Rows and whether each has a hidden trait (one of two labels; each part has its own)
[-1  6 -3 -2  1 -6  5 -5  2  7 -7  2 -8  1  4  2  6  1 -3 -1  0] -> J
[ 16  26   6  10   1  -6   6 -27   7  16   4 -10   6  -6   8   0   4   9
  -5  -9   1] -> J
[-25  54 -21 -30  -7 -41   3 -15  14  40 -21   6 -31  -4  37   3  26  -7
  -9  -6  -5] -> J
[ -3  19  -6 -18  27  -5 -14 -25 -10  21 -18   1 -10   2 -12 -13  -1  -4
 -14   2 -11] -> X
[ -4  11  -4 -11   5 -10   4  -9  -1  10 -14   3 -11   1   2   3   8   0
  -6  -1  -1] -> J
[ 23  30   6 -11  -3 -19  13 -29  -2  32  10  -7   0  -3   4   9   7   7
  -5 -20   0] -> J
[ -6   3  25  16   7 -18  -3  16  -2  24  -3   4 -16   2   5   9   0  -9
  -6  -2  -2] -> X
[-33 -28 -17 -27   1 -10   2  26  -8  -4 -24  22 -27  10   0  -7  11 -13
   5   8  -1] -> X
[  2   9   2   0   3  -2   1  -4   2   5  -6   2 -10  -2   3  -2   7   1
  -2   0   0] -> X
[ 12   8   3  -4  -3 -13   9  -7  -5  12  10   0   0   2  -4   4   0   0
  -3 -15  -1] -> J
[ 1  3 -1 -4  0 -2  2 -2  2  4 -3  1 -4  1  2  5  4  1  0  0  1] -> J
[  0   1  11 -11  24 -30  57 -14 -12   8 -17 -13 -28   3 -26 -25   7  -6
   4  -2   7] -> J
[  6  10 -18 -14  -5  -1  -1 -21   5  -5  -7  -5  -8  -5   1   2  13  13
   9   0   3] -> J
[ -2  11  -3 -11  22  -1 -14 -19 -10  13 -11  -1  -5   0 -14  -8  -4  -4
  -7   2 -10] -> X

[ 16   6 -25   2 -14   1   0  -3   2   2  -4  -3  -5  -4   7 -15  10   0
   5   4 -63  11   2   2   9   3  10   0   3   5   2   5  -1   9  -8  -7
   3  14] -> A
[ 11  -4 -54   2 -55  13  -7  -2  -6  -1   0  -3  -4   9   4  -7   8  13
  11  -7 -44  24   2   3  20   0  11  -3   3  12   2   4   0  -3  14  -1
  -1   3] -> H
[ -8   2  -2  -4   4 -22   7  -3  -4   0  12   5   0  -4   2   5  17  -5
  -3   2 -32  -2   0  -3  28   2   4   1  -5  -4  -1   2   1  -1 -18   3
   5  -4] -> A
[-4 -6  4 -1 -6 -1 -2 -3  0 -4  8  5  1  8 -1  2  5  2  3  1 15  0 -2 -1
 10 -2  1 -1 -4 -1  1 -1  0 -6  4  0 -1 -1] -> A
[ 13  -7 -12   3 -24  23  -8   9  -5   5  -7  -7   0  19 -11   5 -26   6
  -2 -15  26  13   1   3 -23  -1  -6  -2   3   3  -2  -1  -1  -4  25  11
  -9   0] -> H
[-13 -10  -3  -1 -20   5   0   6 -15   0   3   1   3   7  -6  15  -6   4
  -1  -8  19   2   0  -1   4  -3  -2  -2  -1   2   0  -4   3  -9  13   5
  -3  -9] -> A
[ -3   8 -29   0  -4  -7   5  -2  -2   0  -3  -1   0 -18   9  -2  15   3
   2   2 -29   3   2   1   9   2   6   0   5   7   0   3   1   6 -10  -3
   5  -7] -> A
[-10  -2   3   0   1   2  -2  -3   2  -5   2   4   3  -2   2   3   5   7
   5   1  51  -6  -1  -1   0  -3  -2  -1   0   3   1  -2   0  -5   9  -2
   0 -11] -> H

[-2  0  0 -4 -1 -2  1  0  0  1  0  4 -1  1  2 -2 -1 -1 -1  0 -1 -4  0  0
 -1  0  1  1  0  4  1  3 -1 -1  1  2] -> G
[  0  -2   3  -5   0   5   5   2   6   5   0  -3   7  -1   7 -14  -1  -1
  -1   0   3  -4  -4   0  -1   1  -1  11   2   2   1   3   0   0   0  -2] -> P
[ -1   2  -2   2  -2  -8  -5  -1  -5  -2  -1   7 -10   3  -8  18   1  -2
  -2  -1  -4   1   4  -2   0  -1   1  -9  -1   4  -1  -3   1   0   1   4] -> G
[ -1  -2  -1  -5   0   4   3  -1   4   3   0   0   2  -1   7 -13   0   1
  -1   2   0  -6  -2   1  -1   1   1   7  -1   2   3   6  -2   0   1  -2] -> P
[-1 -1  0 -3  0  1  1 -1  2  0  1  1  0  0  4 -7  0  1 -1  1  0 -4 -2  0
 -1  0  0  3  0  3  1  3  0  0  1  0] -> G
[ -2  -1   3 -13  -2  -2   6   2   4   7  -3   0   7  -2   7 -15  -2  -3
  -1  -1   1  -7  -1  -1   0   2   1  12   0   6   4   7  -2  -1   1   1] -> P
[-1 -1 -1 -1  0  3  1 -2  2  1  2  1  0  0  5 -9  0  2 -1  3  0 -4 -2  1
 -2  0  1  3  0  2  2  5 -2  0  1 -1] -> P
[-1  1 -1  1 -1 -1 -2  0 -3 -2  0  4 -5  3 -3  9  0 -1 -2  0 -2  0  1 -1
  0 -1  0 -6 -1  4 -1 -1  0  0  1  4] -> G
[  6 -10 -33  59  19  63  -6 -27   9 -28  37  -9 -20   3  25 -51  14  39
  -6  32   5   0 -20  19 -14  -6   0 -17 -14 -30   7  30 -10   5   1 -24] -> P
[-2  1 -3  3 -1  3 -2 -2 -3 -2  1  4 -6  2 -1  6  0  0 -2  1 -2 -1  1  0
 -1 -1  0 -6 -1  4  1  2 -1  0  1  4] -> G
[ -2   2  -5   4  -1  -5  -4  -3  -6  -2   0   8 -10   3  -4  12   1   0
  -2   0  -4  -1   4  -1   0  -1   1 -11  -3   4   2   2  -1  -1   2   6] -> G
